Each row is followed by its class number.
[-129    1  -74  197  357 -313  246  290 -132  211 -389  116  221 -440
  311  421  111 -310  283   87  128 -796  596  312  -29 -164  496  -27
 -179  486  138 -442]	3
[ 204 -387 -637 -242   98    5  -32 -310 -136 -181  151  -41    6    9
 -127 -118  542 -899  286   80  349   72  294  -56 -497  -81 -104 -600
  144 -154  402  -88]	2
[ 162 -176   46 -154  -61    3  242 -271  159 -588  198 -100 -135 -153
  -46 -124  317 -119 -210 -174  231  254 -100 -155   36 -245 -637   32
  205   13  425   33]	3
[ -33 -109  169 -110 -240  -13  274 -145 -121 -308  137 -209   79 -208
  236  266 -289 -286 -513 -278 -317 -336   72 -107  295 -672 -475 -193
  375  225   26  -41]	7
[  43 -410 -251   32  194  -21  450  -10  310 -540   77   11  -91  -91
  133 -153  281 -486   52  -76  220  176  113  -87 -283  -45 -150  -86
 -184 -217  236   -4]	1
[ 560 -328  333 -270  101  274 -100 -297  130  142 -291   51  425  398
  -83 -362   68  475 -241  -88 -111   17 -611 -115  223  -46 -186 -241
  466 -155  309  278]	8
[-105  106 -493 -316 -163 -249  272   -3 -388 -132  376  -66 -110 -453
  167  513  -84 -630  235  187  625  -83  655   97 -358 -541  193   12
    9    4  392 -426]	3
[-244 -242  -88   63  470  306   42  366  183   17  -87  188  -22 -247
   74  155  -66 -217   55 -291   69  -25  256   30  -91 -353  -46  396
   36  535  351  -71]	4
[-162 -227 -277   96   53  551 -230  290  -55 -115  280  -74   79  -36
 -190  254  -94 -883  156  -18  -16   78  144 -197 -149 -206 -389 -202
  244 -407  -92  -57]	6
[-223 -179  -82    9   20   92  167  331  139 -114  241  132 -540  -71
  158   87  240 -124 -183  197 -150  209  157  -14  -68 -201 -366  318
  -47  207 -213   41]	2
[ 399 -221  164 -176  -35  121  177 -439  202  214  -98  -94  280  133
  160  -71   89   75 -246  -21 -416 -517 -328 -117  141 -284 -267 -542
  481 -227 -299  289]	6
[ -88 -153  -21  126   97  178  -54  -40   90 -231   79 -178 -185  -17
  -37  107 -198 -178  122  -51  -31 -283   -2   28  -39  335  -72  -20
 -104   28 -340  -63]	3
[ 201 -338  -26 -193  114  181 -272    5 -362  628    9  122  299    1
  -15  303  -85  139   19  259 -305 -134   -7  189  182 -198  277 -125
  145  148 -128  133]	0
[ 228  603 -399 -160 -289 -392   -6   26 -329   99  268  297  290 -149
    5 -118   17   94   53  495  184 -367  123   37 -183   40  284   -7
 -118 -321   25  -76]	0
[  43  379 -165  -52 -158  -84 -129  -41 -176 -240   31   33  205  -97
  128   20  -19   62  248  174  546 -108  128  -91 -203   33  140  124
   -8   96  299 -111]	3
[ 169  178  -78  -76 -227 -357   38 -319  378 -219  -30   -2 -237  -29
  -51 -121  411  287   12  220  843 -325  -54  105 -215 -226 -158  -10
  295  260  200   -8]	2
[-210  255 -119  -18 -429  125 -167  -12  -61 -432  416 -216 -347  145
  160  161  173 -193  113  509   31  310  217 -247 -251  384 -188   80
 -125 -461 -156   12]	5
[-229 -414  100 -168    8  328   75  256 -428   62 -273 -164  421 -147
  385  316 -365 -602 -131 -107 -231 -305  363  -67  382 -751 -290 -294
  404  310  -17 -210]	5
[-267  102 -529 -111 -304 -678  456 -180 -371 -246  266 -182 -109 -189
  -65  116   72 -668  120 -279  -39 -255  450    0 -377 -330   91 -308
 -147 -176  -36 -344]	5
[ 203   22 -212 -111 -196   22   52 -153 -154  166  130   51  127    1
  105  148  162 -215  138  709   73 -267  225   42 -292  275  114 -183
   44 -538 -406  165]	6
[-116 -309 -212  -92 -132   -1  -27 -104 -307  273  224 -135  149  -84
  -49  450  335 -512  -32  218 -338 -217  368  138 -225 -377 -124 -136
  281   50 -483   84]	8
[ 105   29  -77   60  218   59  393  -19  367 -412   22  -61  151  161
  116 -108  178 -346  159 -309   50   66  -25 -361 -321   96   56 -113
 -107 -598  334   44]	4
[-322  271 -280 -155 -590 -397  -63  -41 -647  -39  360 -139  -36  -64
  -79  373 -109 -731  107  448  426 -283  512   50 -189 -459  -47 -179
  128 -156 -198 -307]	7
[-259  161 -362 -372 -574  310   94 -120 -130 -361  553 -198  -36  239
  100 -197 -325 -362 -248   41 -272   59  -26 -499 -390 -557 -729   98
  514 -606 -482  348]	1
[  25  -95 -156 -229 -153 -186   -1    4 -549  426  -82  -18  321 -143
  179  169 -208  -12 -106  112 -642 -467  316   88  294 -373  195 -309
  113  353 -192 -127]	1
[-300  157 -470   -5  -48 -150  669   12  228 -439  213   12  -23 -308
   84  -14   66 -678   18 -314   12 -445  444  -87 -460 -302 -225  218
 -121   73 -261 -105]	7
[ 183   86 -446 -135 -110 -522  301 -393  220 -296  168   50 -536   10
 -116 -192  455  -95   63   74  369 -157   26  -32 -441  -46   67 -237
  -87  -42  117  106]	0
[  71  -34   -2  191  328   78   65  353  169  169 -242  -52   54 -378
  344  366  196   70  -88  -93 -591 -326  275   22  232 -106  259 -177
  -65  269  -48   31]	1
[ 152 -131 -270   21  308  124  219 -247  701 -423    7   23 -378   20
  -29 -274  575 -295  410   81  631  -80  124  -64 -518  683  -61 -123
 -210 -216  447 -112]	7
[ 194 -339 -581 -427  205 -302  441 -417  640  -35  152   49  -35    3
   68 -313  604 -114  205 -115  293 -235  275  162 -461 -270  276 -240
   12   62  656 -253]	7
[ 114 -428  -58  -12  181  134  -72   77 -135  294   65   20  202   65
   -2  229  -44 -174  219  202 -201  131  115   43  -26   -3  290 -115
  -32 -118  -45    4]	7
[-450 -506 -366  -81   73   90  201  144 -200 -197  279 -155 -216 -436
   93  458 -150 -840  -28 -213  181  -39  520  119 -225 -813 -330   39
  248  350 -166 -130]	4
[ 131   24 -189 -114  187  102   50  346 -334   12  116  252  502 -502
  109  471 -117 -502  155  205  393 -167  494  -21  -16 -498   97  184
   49  268  462 -264]	2
[  54  176 -157  -40  129 -107  494  -85  477 -134 -162  144   -8  -27
  238 -178  273  354 -178 -508   78 -714 -140   -8 -207 -118  -22  176
  -30  395  139  187]	1
[ 258 -193 -102   23    2   19    7 -131  259  -64   58  -31   57   29
 -125 -118  211   29  149  190  339 -293  -43   80   -5  209 -141 -195
  121  -91  188 -104]	4
[ -36   38 -332 -262  -38 -257  213  -43 -143  -91 -121   70  127 -171
  111 -167  210   -8   30 -226 -142 -444  286   71   70 -120   62 -120
 -122  375  654 -362]	5
[  49  190 -139   -6 -253 -381  589 -180  483 -571  106    2 -389  -15
   96 -195  417 -153 -267 -106  321 -247   16 -124  -86 -381 -431  -89
  158   77   -3    1]	4
[  74  410  -91  332  198 -324   17  133  281  184 -212  206 -146 -135
   83 -156  265  444  377   69  110 -395   18   60  -88  551  485   18
 -458  162  348 -120]	8
[-159    5   81  109   13  195  199  131  204 -364   81  -65  191  -22
   77   28  -74  -40 -113 -313  107 -201  -98  -88 -112 -312 -407  444
  113  303 -120   -1]	6
[-261 -107 -220  112  304   39  414  265  532 -462  163   64 -363 -191
  181   89  320 -361 -167 -423  -95 -135  194  -88 -283 -278 -292  193
   14  140 -107  -16]	2
[-300  260 -146  -35 -393 -487  355   58  -32   29  292 -112 -294  -49
  224  139   59 -153 -133  312 -160 -487  387  124  -37 -276  -25    9
 -104  -10 -479 -257]	1
[ -82  110 -151 -242 -491 -435 -340 -127 -635  472  313  -65 -143  178
 -169  330  128  -63  193  745  186 -375  220  295  -63  -59  235 -164
  -14  -21 -249 -305]	5
[ 169   69 -336  -52   52  114   -1 -342  400 -227   54  -13  -14  282
 -127 -476  120   58  208 -389   51  -26 -336 -287 -360  323  -47 -344
  167 -470  168  196]	8
[-184  -11 -189  -38 -163  464 -256  213 -449 -187  207 -128  569 -103
  -58  309 -173 -595   10 -192  -22  191  266 -219  -64 -520 -387  142
  398   76  277  -66]	4
[ -85  -49 -268   72   68  -16   56 -192  393 -176  152   15 -385  384
 -142  -90  234   15  300  -99  254  251  -80  -90 -596  242  231  262
 -165 -150  242  193]	5
[-179  131 -208  -64    5  143  -95 -157  251 -239  383 -128 -381  382
 -158 -259 -380  -56 -136 -684   29  372 -471 -288 -273 -477 -191   38
  339 -219 -105  319]	4
[   9  590 -227  181 -257  -64   52  336  -53 -240  317   25   48 -165
   84  210 -241 -301  126  262  258 -256  176 -170 -108  100   76  -57
 -128 -523  -63 -236]	6
[-158 -146 -226 -156 -275 -493 -162 -193 -379  317   52 -156    3  -17
 -130  396  310 -414  210  320  238 -387  371  271 -105 -485  293 -447
   62  194 -197 -295]	1
[ 416 -284 -227  -75  269  454    5  -76  497 -352  137  238  263  131
 -159 -404  460  -15 -137 -130   91  152 -266 -229 -220  151 -399  149
   65  138  179  448]	6
[-392 -447 -123 -118  -37   10 -172  239 -477  215   -2  -82  159 -107
   36  405  321 -673   -7  157 -130 -307  599  276   83 -428 -176 -120
   75  657 -172 -420]	2
[-209  118 -244 -110   10 -206    8 -192  122 -302   22  -60  131  179
   53 -656   54  259  308 -465  -53 -227 -142 -144 -174  322  -73 -166
 -111 -111  433 -395]	6
[-208 -119 -255 -108 -382 -244  242 -138 -119  -94  412 -124 -167  248
  120  133  338 -385  126  564 -287  -36  268   27 -379  108   48  -81
 -147 -647 -599  -29]	7
[ 157 -186 -206   -6   92  203  125 -172  350 -319    4    8   85 -167
   50   44  553 -303  106    1  164  191  272  -81 -190  151 -159 -139
   89   21  424  -13]	8
[  68  177 -278   16 -198 -236   72 -338  281  261  -41  -15    8  393
  -85  -28  661   51  441  280   95 -498   42  134 -425  671  470 -334
 -232 -462 -348  -56]	3
[  67 -256 -382  -85  -70 -321  -62 -107 -273  115  336  -32 -182  -61
 -134 -183  188 -110   56  -41 -198   80   14   23  -94 -213 -171 -359
   66   38  287 -156]	6
[ 278  205 -360 -355  258  -97  153 -260  394  109  -64   84  -85  365
  -91 -445  263  599  -99 -685 -246 -298 -396  -67 -250  -33  379   43
    3   64  329  367]	2
[-282   74 -203  -80  -93 -422  203  217  -64  401  175 -104   18 -451
  255  437   39  226   68  -46 -185 -369  452  224  -70 -691  257  134
   88  455 -237 -324]	8
[ -98 -414  -52 -141   97  -25 -170   44 -479  -59 -197  -56  267   31
  152  137   91 -572  152  134  133 -119  232   52   94 -324   -9 -447
  202  160  -29 -262]	5
[  33 -154  -34  -13 -149  105  451 -132  563 -207  140 -155 -197 -157
  217 -174  116  232 -248 -109 -363 -197   86 -125   12  -39 -544   69
  155   27  206   20]	1
[  34 -181   74    1  -46  -97   97  108 -125  110 -215  -23  297   69
   99 -291  -13  220 -176   51 -574 -350   -7   26  220  -13 -139  -78
   98   27  -68   -5]	8
[ 124  -61  153   41   96  485 -221  384 -420 -115   84  238  571 -145
  128  267  -65 -152 -422    5 -478  279   49 -208  273 -248 -391  299
  286  251   29  288]	5
[  31 -232 -109  -25 -103  624  -82   31   92  -71  258 -119  333  292
 -169    2  -90 -323 -138 -147 -377  133 -292 -351 -247   11 -461 -139
  429 -850 -752  542]	4
[ 165  284 -496 -120 -351 -616   30  -69 -250  115  246    6   -5  -95
 -128  252  186 -515  271  526  537 -300  408   72 -246 -392  407 -478
   32 -115 -391 -264]	3
[-176 -319  -54 -105  398   64  432  -10  258  -34 -299   61  174 -236
  217   37  -38 -323  -22 -655  398 -543  197   73  -29 -625 -145  -48
  280  606  252 -105]	8
[-228   64 -442 -165   44 -199 -142  170 -545  101   84   32  152  -53
  134 -105 -297 -257   95 -180  -64 -173  263  -52 -187 -394  195 -130
   56  207   90 -119]	1
[ 241  119  -11  -24 -267 -416   60 -114 -176  317  398   68  -33 -156
  -25   73 -126  226 -524  197 -598 -149  -13  -30  179 -522 -203 -150
  367   51 -541  315]	6
[  39 -225 -185  -55  199 -215  257  -41  136  108 -322  121  322   55
  123 -233  402  148 -192 -415 -737 -389   73   78  -21 -251  197  -84
   -9  535   32   80]	7
